Here is a tiny trained network, its code and every weight. The questions are about switching its units off for an input and a class, where a switched-off unit gives its printed mean instead of its output.

import numpy as np


def w(rows, s, z=0):
    codes = np.array(rows[::2]) - 128.0
    scale = np.full(codes.shape[1], s)
    scale[-1] = z or s
    return codes * scale


def f(y):
    return y / 2 * (1 + np.tanh(0.7978845608 * (y + 0.044715 * y**3)))


def log_softmax(a):
    a = a - a.max(-1, keepdims=True)
    return a - np.log(np.exp(a).sum(-1, keepdims=True))


def net(x, mask):
    res = np.array(x, float).reshape(1, 6) / 4 @ E
    y = f(res @ A[0][:, :-1].T + A[0][:, -1])
    res = res + np.where(mask, y, B[0][:, -1]) @ B[0][:, :-1]
    return log_softmax(res[-1] @ U[:, :-1].T + U[:, -1])


A, B = {}, {}
E = w([
[232,78,209],'x0',
[129,129,130],'x1',
[126,126,131],'x2',
[129,126,128],'x3',
[175,254,127],'x4',
[128,128,127],'x5',
],0.0084)
A[0] = w([
[88,73,136,87],'n1',
[65,191,55,133],'n2',
[134,65,75,86],'n3',
[34,175,129,77],'n4',
[16,157,85,56],'n5',
[103,49,91,93],'n6',
[137,255,153,109],'n7',
[172,120,229,78],'n8',
[198,253,148,158],'n9',
[63,25,141,120],'n10',
[189,224,100,125],'n11',
[145,125,207,254],'n12',
[254,90,153,64],'n13',
[218,91,204,209],'n14',
[42,179,115,98],'n15',
],0.0079,0.009)
B[0] = w([
[175,128,169,132],'n1',
[122,38,86,195],'n2',
[172,91,169,127],'n3',
[192,91,108,144],'n4',
[254,30,80,157],'n5',
[169,83,189,145],'n6',
[129,64,172,186],'n7',
[249,64,66,148],'n8',
[96,39,165,225],'n9',
[122,84,198,182],'n10',
[117,42,202,185],'n11',
[25,121,72,254],'n12',
[196,73,57,161],'n13',
[70,97,61,242],'n14',
[158,51,117,157],'n15',
],0.0075,0.008)
U = w([
[106,121,100,246],'0',
[108,121,100,222],'1',
[224,92,53,29],'2',
[176,85,253,72],'3',
[102,141,94,215],'4',
[104,139,98,165],'5',
[208,187,125,38],'6',
[196,201,161,1],'7',
],0.013,0.0055)

Each question gives the input, the list of numbers given to net, and the class t.
The units are the neurons (one row each of A and B). Each row of codes is followed by its name. A weight is (code - 128) times the scale printed after its matrix; where a second scale follows, it is the last column's (A, B and U).
mask holds one flag per neuron, in row order. A switched-off neuron (its flag False) gives its mean, the last column of its row in B, instead of its output. The means were averaged over made-up inputs and are rounded, as every weight is.
A unit's drop is (log p(t) with every unit on - log p(t) with that unit switched off) / (log p(t) with every unit on - log p(t) with every unit switched off).
The circuit of an input: a set's keep is (log p(t) with only the set's units on - log p(t) with every unit switched off) / (log p(t) with every unit on - log p(t) with every unit switched off). Starting from the 12 units with the biggest drops (on a tie, the unit counted first), units are removed one at a time, each time the one whose removal leaves the highest keep (on an exact tie, the one counted first), for as long as the keep stays at least 0.8.
circuit, biggest first: the units of the circuit, biggest drop first
k most important neurons: the k neurons with the biggest drops, biggest first
drop of u: that unit's drop, to one decimal
input [7,0,7,8,-6,5], class 0: 2 most important neurons	(n14; n12)
input [2,0,-1,5,7,-4], class 3: circuit, biggest first	(n11)
input [5,3,1,2,-5,-8], class 1: circuit, biggest first	(n14; n12)
input [1,-3,5,4,8,-5], class 3: circuit, biggest first	(n11; n9)
input [6,-7,-7,-2,-4,-4], class 4: circuit, biggest first	(n12; n14)
input [8,-7,-3,1,5,6], class 2: 2 most important neurons	(n8; n13)
input [-3,4,7,-5,8,5], class 3: circuit, biggest first	(n11; n7; n9)
input [-2,2,-4,2,5,1], class 3: circuit, biggest first	(n14; n11)
input [1,-1,-3,1,7,-6], class 3: circuit, biggest first	(n11; n9)
input [-2,6,-1,-2,-7,-5], class 3: circuit, biggest first	(n10; n14)
input [7,4,7,-3,-2,4], class 2: circuit, biggest first	(n8; n13)
input [-7,2,0,6,-4,5], class 2: 2 most important neurons	(n5; n12)
input [7,-2,0,-2,1,-8], class 1: 3 most important neurons	(n12; n14; n5)
input [8,-5,1,0,7,-4], class 2: circuit, biggest first	(n13)
input [7,-7,-6,-2,5,7], class 1: 2 most important neurons	(n12; n14)
input [-7,7,7,2,0,-5], class 2: drop of n5	0.4
input [-8,1,7,-4,-2,1], class 2: drop of n5	0.4
input [-8,7,-6,-2,-7,2], class 2: drop of n5	0.4
